Below are the code and all the weights of a small trained network. Each question names an input and a class and asks about switching units off, where a switched-off unit gives its printed mean instead of its output.

import numpy as np


def w(rows, s, z=0):
    codes = np.array(rows[::2]) - 128.0
    scale = np.full(codes.shape[1], s)
    scale[-1] = z or s
    return codes * scale


def norm(h):
    return h / np.sqrt((h * h).mean(-1, keepdims=True) + 1e-5)


def f(y):
    return y / 2 * (1 + np.tanh(0.7978845608 * (y + 0.044715 * y**3)))


def log_softmax(a):
    a = a - a.max(-1, keepdims=True)
    return a - np.log(np.exp(a).sum(-1, keepdims=True))


def net(x, mask):
    res = np.array(x, float).reshape(1, 4) / 4 @ E
    u = 0
    for l in range(2):
        y = f(norm(res) @ A[l][:, :-1].T + A[l][:, -1])
        res = res + np.where(mask[u : u + 4], y, B[l][:, -1]) @ B[l][:, :-1]
        u += 4
    return log_softmax(norm(res)[-1] @ U[:, :-1].T + U[:, -1])


A, B = {}, {}
E = w([
[253,192,106,157],'x0',
[135,45,129,151],'x1',
[133,72,47,47],'x2',
[73,194,211,117],'x3',
],0.004)
A[0] = w([
[103,163,39,83,142],'0.n0',
[44,24,132,123,254],'0.n1',
[91,167,142,72,72],'0.n2',
[161,41,2,72,162],'0.n3',
],0.0073,0.0037)
B[0] = w([
[67,151,192,92,161],'0.n0',
[134,76,220,254,237],'0.n1',
[82,112,60,79,132],'0.n2',
[177,70,219,231,254],'0.n3',
],0.0069,0.0053)
A[1] = w([
[242,206,144,193,185],'1.n0',
[106,131,74,124,59],'1.n1',
[211,128,95,254,229],'1.n2',
[141,181,205,65,251],'1.n3',
],0.0058,0.003)
B[1] = w([
[76,3,114,219,228],'1.n0',
[159,238,190,200,105],'1.n1',
[37,109,224,158,255],'1.n2',
[167,22,129,86,187],'1.n3',
],0.0051,0.0062)
U = w([
[108,80,194,241,253],'0',
[108,218,100,2,3],'1',
],0.0093,0.0028)

Each question gives the input, the list of numbers given to net, and the class t.
The units are the neurons (one row each of A and B). Each row of codes is followed by its name. A weight is (code - 128) times the scale printed after its matrix; where a second scale follows, it is the last column's (A, B and U).
mask holds one flag per neuron, layer by layer. A switched-off neuron (its flag False) gives its mean, the last column of its row in B, instead of its output. The means were averaged over made-up inputs and are rounded, as every weight is.
A unit's drop is (log p(t) with every unit on - log p(t) with that unit switched off) / (log p(t) with every unit on - log p(t) with every unit switched off).
The circuit of an input: a set's keep is (log p(t) with only the set's units on - log p(t) with every unit switched off) / (log p(t) with every unit on - log p(t) with every unit switched off). Starting from all 8 units, units are removed one at a time, each time the one whose removal leaves the highest keep (on an exact tie, the one counted first), for as long as the keep stays at least 0.8.
circuit, biggest first: the units of the circuit, biggest drop first
top k neurons: the k neurons with the biggest drops, biggest first
top k neurons in layer l: the k neurons of layer l with the biggest drops, biggest first
drop when u is switched off: that unit's drop, to one decimal
input [6,-8,5,3], class 1: circuit, biggest first : [0.n1, 0.n3]
input [-4,-6,-2,8], class 1: top 2 neurons in layer 1 : [1.n0, 1.n2]
input [-5,-2,6,8], class 1: circuit, biggest first : [0.n3]
input [-1,-4,6,5], class 1: circuit, biggest first : [1.n0, 0.n3, 1.n2]
input [0,-2,6,7], class 1: top 2 neurons : [0.n3, 1.n0]
input [0,-7,-2,1], class 1: top 2 neurons : [0.n3, 0.n1]
input [-2,-8,-1,6], class 1: circuit, biggest first : [0.n3, 0.n1, 1.n2]
input [5,-6,0,8], class 1: top 3 neurons : [0.n3, 0.n1, 1.n2]
input [2,-7,0,-1], class 1: drop when 0.n1 is switched off : 0.9
input [5,-4,1,5], class 1: drop when 0.n3 is switched off : 1.1
